m =
[-150.564  -75.452  205.493 -192.015  -29.780  221.251 -189.473  -84.310
  107.359  132.870   55.901  -15.692  -92.896  166.896  -22.541 -158.413]
The entry just left of the smallest entry: 205.493
The entry just right of the largest entry is -189.473
Which number is the entry just left of the largest entry?
Answer: -29.780
The entry just right of -189.473 is -84.310
Which number is the entry just right of -29.780?
Answer: 221.251
The entry just left of 205.493: -75.452
Which number is the entry just right of 166.896?
Answer: -22.541
Which number is the smallest entry?
Answer: -192.015

 0.6   0.3   0.0  -0.4  -0.6  -0.1  -1.0
 0.0   0.4  -0.5  -0.9  -0.6   0.1  -0.5
 0.9   0.2  -0.4  -1.6  -0.9   0.4  -0.7
 0.4  -0.8   0.5   0.2   0.1  -0.1   0.2
 1.1   0.0   0.4  -0.6  -0.6   0.0  -1.0
-0.1  -0.6  -0.3  -0.7   0.0   0.3   0.6
 1.6   0.0   0.0  -1.6  -1.0   0.4  -1.0
 0.6  -0.7  -0.3  -1.6  -0.4   0.7   0.5
 0.7   0.3  -0.2  -1.1  -0.8   0.2  -0.9
 1.2   0.0  -0.4  -2.0  -1.0   0.7  -0.5
 0.9  -0.8   0.6  -0.1   0.0   0.0   0.0
 1.7  -0.9   0.8  -0.8  -0.4   0.3  -0.3
 0.0  -0.8  -0.1  -0.5   0.1   0.2   0.7
 1.4  -1.2   0.4  -1.3  -0.3   0.6   0.4
 2.1  -0.5   0.7  -1.1  -0.8   0.3  -0.9
Indices start at 1.
Find the entry at row 1, column 3.
0.0
Find the entry at row 1, column 2.
0.3
The entry at row 3, column 1 -> 0.9
The entry in the top-left corner: 0.6
Find the entry just left of the smallest entry.
-0.4
Find the entry at the centre.
-1.6
Find the smallest entry.
-2.0
The entry in row 2 and column 1 -> 0.0
Find the entry just right of the largest entry.
-0.5
Find the bottom-right entry.
-0.9
Find the entry directly above the smallest entry.
-1.1
Find the top-right entry.
-1.0
The entry just left of the centre entry -> -0.3
Find the entry just right of 1.7.
-0.9
Find the entry just right of -2.0.
-1.0
Find the entry directly below the smallest entry.
-0.1
The entry in row 2 and column 2 -> 0.4
Find the bottom entry of the column that holds the largest entry.
2.1
The entry at row 3, column 2 is 0.2

Questions about the row below.
1) What is the largest entry?
2) What is the entry just right of the centre entry?
(29.94, 118.41, 123.81, 64.89, 107.14, 55.21, 111.51, -112.72, 45.61)
1) 123.81
2) 55.21

arr = [-0.157 -0.278 -0.061  0.397  1.444 -1.644  0.295]
Which number is the entry just right of -1.644?
Answer: 0.295
The entry just right of the largest entry -> -1.644

Questions about the array below.
1) Find the smallest entry in the first row.
2) Find the entry just left of 729.
3) Find the third entry on the diagonal from the top-right corner.
4) Find the entry directly below 307.
5) Find the entry in the bottom-right corner.
6) Find the 2nd entry in reading order.
7) Find the largest entry in the first row.
8) Find the 5th entry from the end, reading row by row.
225	714	349	713	255	697	853	306	349	518	876	728	886	698	545	515
401	296	236	577	527	777	268	733	298	319	635	812	666	329	271	851
755	568	513	864	539	719	829	665	802	768	540	818	383	506	394	323
534	587	790	358	770	380	431	497	889	534	754	344	794	855	890	230
341	592	626	873	531	849	313	729	251	670	560	785	680	339	673	675
528	923	442	594	466	910	972	625	396	266	640	678	297	649	974	290
775	702	967	532	591	405	470	462	806	544	872	310	390	448	905	979
898	272	559	937	290	230	498	641	975	643	324	776	824	769	324	528
553	267	604	901	831	891	603	579	886	964	816	303	755	640	250	361
711	247	519	848	493	439	501	837	572	546	685	384	691	693	238	434
419	435	513	495	406	333	528	552	965	573	760	454	757	532	415	890
450	809	784	690	829	305	910	908	800	757	896	660	404	279	327	581
408	763	608	307	573	365	867	906	432	887	402	306	675	372	394	383
345	977	237	471	247	945	351	527	329	265	474	887	945	564	837	789
412	471	685	417	382	691	385	491	273	433	270	541	457	438	408	723
1) 225
2) 313
3) 506
4) 471
5) 723
6) 714
7) 886
8) 541

Read these off the grid that follows.
1) Find the entry just right of -176.147.
2) Find the entry just right of -39.449.
3) Find the 4th entry in reading order.
4) Find the entry just left of 91.378.
5) Find the third smallest entry.
6) Find the smallest entry.
7) Find the 2nd largest entry.
[[-39.255, -174.913, -89.481, 168.815, 89.332, 226.817], [-39.733, -176.147, -81.228, 197.244, 91.376, 227.698], [-42.435, -128.561, 42.863, 196.424, 89.924, 227.842], [-42.773, -175.901, -89.884, 195.377, 91.648, 229.255], [-41.079, -173.740, -92.368, 60.619, -44.719, 221.505], [-40.753, -100.907, 42.131, 198.006, 91.378, 224.149], [-42.784, -173.959, -90.227, 195.158, 91.578, 228.036], [-39.153, -174.795, -91.401, 62.979, 44.202, 227.206], [-39.449, -105.925, 43.648, 198.314, 90.134, 227.438]]
1) -81.228
2) -105.925
3) 168.815
4) 198.006
5) -174.913
6) -176.147
7) 228.036
